Here is a tiny trained network, its code and every weight. The questions are about switching its units off for an input and a target symbol, where a switched-off unit gives its printed mean instead of its output.

import numpy as np


def w(rows, s, z=0):
    codes = np.array(rows[::2]) - 128.0
    scale = np.full(codes.shape[1], s)
    scale[-1] = z or s
    return codes * scale


def norm(h):
    return h / np.sqrt((h * h).mean(-1, keepdims=True) + 1e-5)


def f(y):
    return y / 2 * (1 + np.tanh(0.7978845608 * (y + 0.044715 * y**3)))


def softmax(a):
    e = np.exp(a - a.max(-1, keepdims=True))
    return e / e.sum(-1, keepdims=True)


def log_softmax(a):
    a = a - a.max(-1, keepdims=True)
    return a - np.log(np.exp(a).sum(-1, keepdims=True))


def net(x, mask):
    ids = ['ΨΩγεζημσ'.index(c) for c in x.split()]
    T = len(ids)
    res = E[ids] + P[:T]
    r = norm(res)
    for j in range(3):
        rows = slice(4 * j, 4 * j + 4)
        q, k, v = (r @ M[0][rows].T for M in (Q, K, V))
        z = softmax(np.where(np.tri(T) > 0, q @ k.T / 4**0.5, -1e9)) @ v
        o = O[0][rows]
        res = res + np.where(mask[j], z, o[:, -1]) @ o[:, :-1]
    y = f(norm(res) @ A[0][:, :-1].T + A[0][:, -1])
    res = res + np.where(mask[3:19], y, B[0][:, -1]) @ B[0][:, :-1]
    return log_softmax(norm(res)[-1] @ U[:, :-1].T + U[:, -1])


Q, K, V, O, A, B = {}, {}, {}, {}, {}, {}
E = w([
[148,190,56,153,78,55,139],'Ψ',
[112,168,169,118,231,235,139],'Ω',
[188,186,44,152,49,135,162],'γ',
[208,150,3,143,148,93,120],'ε',
[82,199,224,115,188,124,67],'ζ',
[23,183,139,125,156,200,26],'η',
[122,177,104,144,48,88,211],'μ',
[176,121,38,145,133,57,204],'σ',
],0.00059)
P = w([
[143,55,141,27,98,138,105],'0',
[115,218,96,8,123,118,185],'1',
[111,198,110,47,143,122,163],'2',
[113,197,115,73,142,127,164],'3',
[112,193,128,93,148,127,159],'4',
[110,192,128,111,145,134,158],'5',
[113,189,124,130,149,128,158],'6',
[115,182,126,148,143,128,162],'7',
[115,174,131,165,146,129,159],'8',
[118,169,135,186,146,125,153],'9',
[118,160,144,211,148,126,148],'10',
[124,133,155,239,149,127,143],'11',
[136,131,139,254,139,121,152],'12',
],0.00073)
Q[0] = w([
[150,163,62,195,89,72,189],'H0',
[199,20,89,69,57,95,123],'H0',
[162,111,46,88,95,106,195],'H0',
[224,68,2,139,12,25,210],'H0',
[116,176,121,182,146,151,124],'H1',
[143,167,103,188,121,140,115],'H1',
[177,120,70,145,84,96,103],'H1',
[176,119,71,147,83,96,103],'H1',
[165,60,136,76,107,83,131],'H2',
[113,138,160,149,158,177,109],'H2',
[100,163,144,172,163,196,110],'H2',
[164,86,118,95,97,65,141],'H2',
],0.0077)
K[0] = w([
[141,26,150,13,106,150,76],'H0',
[122,179,124,5,126,123,140],'H0',
[138,118,118,19,100,112,120],'H0',
[130,112,127,2,118,128,117],'H0',
[118,74,169,180,109,146,81],'H1',
[146,51,165,150,90,137,77],'H1',
[168,56,112,56,103,96,130],'H1',
[170,53,111,54,104,97,130],'H1',
[116,110,119,20,123,141,110],'H2',
[105,135,152,184,159,127,100],'H2',
[119,140,149,226,150,122,110],'H2',
[129,108,110,36,110,142,132],'H2',
],0.0067)
V[0] = w([
[96,118,162,113,136,255,153],'H0',
[120,97,185,120,162,63,220],'H0',
[213,118,61,132,161,178,181],'H0',
[97,130,116,146,24,153,191],'H0',
[153,149,123,110,128,113,202],'H1',
[114,136,132,166,163,131,191],'H1',
[129,149,169,77,84,132,151],'H1',
[187,94,127,134,181,181,114],'H1',
[163,147,216,121,127,115,110],'H2',
[148,134,135,190,108,164,179],'H2',
[97,111,88,100,110,231,105],'H2',
[127,171,161,181,148,107,171],'H2',
],0.0021)
O[0] = w([
[199,147,117,123,85,71,78,129],'H0',
[94,203,74,252,145,152,59,74],'H0',
[58,56,175,144,108,82,76,138],'H0',
[189,162,235,141,132,181,79,115],'H0',
[115,81,125,138,106,140,85,224],'H1',
[146,167,102,136,120,124,85,72],'H1',
[124,74,136,166,152,136,120,254],'H1',
[84,176,135,83,129,117,123,40],'H1',
[109,62,102,99,131,162,66,75],'H2',
[101,158,124,63,142,108,133,92],'H2',
[99,138,149,193,155,93,133,97],'H2',
[137,84,112,63,135,115,139,198],'H2',
],0.0023,0.00082)
A[0] = w([
[210,133,142,94,134,86,175,159],'N0',
[128,153,137,123,104,177,152,112],'N1',
[97,131,106,100,110,54,59,121],'N2',
[157,171,132,125,116,122,52,134],'N3',
[100,96,61,251,45,53,139,79],'N4',
[65,130,95,208,107,144,113,120],'N5',
[230,159,97,207,71,120,148,91],'N6',
[187,23,239,147,6,55,103,5],'N7',
[75,131,153,122,127,105,164,146],'N8',
[150,104,54,75,141,170,90,123],'N9',
[150,94,109,146,162,116,119,153],'N10',
[104,71,160,134,142,142,154,128],'N11',
[118,149,176,158,132,102,167,135],'N12',
[141,114,188,108,126,153,97,94],'N13',
[219,117,49,158,42,68,149,62],'N14',
[106,48,62,86,36,29,148,92],'N15',
],0.0028,0.0021)
B[0] = w([
[56,60,158,100,97,73,38,254],'N0',
[153,133,72,173,199,100,117,134],'N1',
[145,79,111,189,117,190,236,100],'N2',
[153,91,123,187,90,69,166,116],'N3',
[166,201,70,44,109,150,97,208],'N4',
[147,81,233,80,94,114,82,167],'N5',
[22,78,158,127,169,174,143,192],'N6',
[82,163,76,111,185,118,85,76],'N7',
[167,68,114,141,117,183,92,208],'N8',
[161,169,163,116,46,179,80,115],'N9',
[81,184,122,74,33,144,122,171],'N10',
[164,142,88,131,95,153,209,162],'N11',
[155,104,99,102,113,151,77,200],'N12',
[179,181,111,75,132,62,182,67],'N13',
[171,134,229,108,217,193,125,186],'N14',
[153,200,144,248,138,93,128,191],'N15',
],0.0016,0.00078)
U = w([
[79,2,102,80,139,214,225,71],'Ψ',
[225,227,173,216,149,85,72,73],'Ω',
[32,82,84,72,169,25,36,177],'γ',
[100,114,59,229,51,53,206,130],'ε',
[150,234,61,74,235,210,179,106],'ζ',
[223,100,229,33,133,50,188,82],'η',
[61,84,225,222,169,199,54,106],'μ',
[117,172,68,67,15,188,40,255],'σ',
],0.0073,0.00073)

Each question gives the input, a string of symbols that net reads in full, and the target symbol t.
The units are the heads (4 rows each of Q, K, V and O) and the neurons (one row each of A and B). Each row of codes is followed by its name. A weight is (code - 128) times the scale printed after its matrix; where a second scale follows, it is the last column's (O, A, B and U).
mask holds one flag per unit, heads first, then neurons. A switched-off unit (its flag False) gives its mean, the last column of its rows in O or B, instead of its output. The means were averaged over made-up inputs and are rounded, as every weight is.
A unit's drop is (log p(t) with every unit on - log p(t) with that unit switched off) / (log p(t) with every unit on - log p(t) with every unit switched off).
The circuit of an input: a set's keep is (log p(t) with only the set's units on - log p(t) with every unit switched off) / (log p(t) with every unit on - log p(t) with every unit switched off). Starting from the 12 units with the biggest drops (on a tie, the unit counted first), units are removed one at a time, each time the one whose removal leaves the highest keep (on an exact tie, the one counted first), for as long as the keep stays at least 0.8.
circuit, biggest first: the units of the circuit, biggest drop first
k most important neurons: the k neurons with the biggest drops, biggest first
heads that matter: for each layer, one digit per head in row order, 1 if its drop is at least 0.15 and else 0, layers parted by /
input ζ Ω ε ζ Ω ζ, target ε: heads that matter	100
input σ η ζ μ ε ε ε γ, target σ: circuit, biggest first	[H0, N4]
input Ψ γ η Ω, target γ: circuit, biggest first	[H0, N14, H2]
input Ψ Ω ε σ ζ ε, target Ψ: heads that matter	100
input ζ γ σ σ η Ψ Ω Ψ, target ζ: circuit, biggest first	[H0, N14]
input σ μ γ μ Ψ ζ η η Ψ, target σ: circuit, biggest first	[N4]
input σ Ψ σ ε Ω ε ε σ γ ζ, target η: circuit, biggest first	[H2, N13, N6]
input ε γ η ε, target ε: circuit, biggest first	[H0, N15]
input μ γ γ ε η γ Ψ η, target ζ: heads that matter	110
input ζ σ σ μ Ψ ε ε Ψ μ Ω σ, target ζ: circuit, biggest first	[N14, N4]
input μ σ Ω ε ζ, target Ψ: 4 most important neurons	[N15, N2, N0, N4]
input ζ γ ε μ Ω, target Ω: 2 most important neurons	[N6, N0]
input μ ε γ ζ ε Ω ζ ε, target μ: circuit, biggest first	[N6, H0]
input Ψ σ ε, target Ψ: circuit, biggest first	[H0, H1]
input Ω Ψ η ζ Ω ε η μ ε ε σ, target Ω: circuit, biggest first	[H0, N15, N14]
input η μ ε Ω ε, target η: heads that matter	100
input η σ ζ Ω ζ σ Ω η η, target γ: heads that matter	110
input Ω ε ζ σ Ψ Ω ε Ω η η ε σ Ψ, target Ω: circuit, biggest first	[H0, N14]
input μ σ Ψ η Ψ Ψ Ψ ζ ε μ ζ ζ γ, target μ: heads that matter	100
input μ ζ η γ ζ ε ζ ε η ζ, target γ: heads that matter	110
input ε μ η η σ γ, target ε: circuit, biggest first	[H0, N15]
input ε γ γ η ε μ Ψ μ ζ, target Ω: heads that matter	111
input Ψ γ ζ η μ γ, target Ψ: heads that matter	100
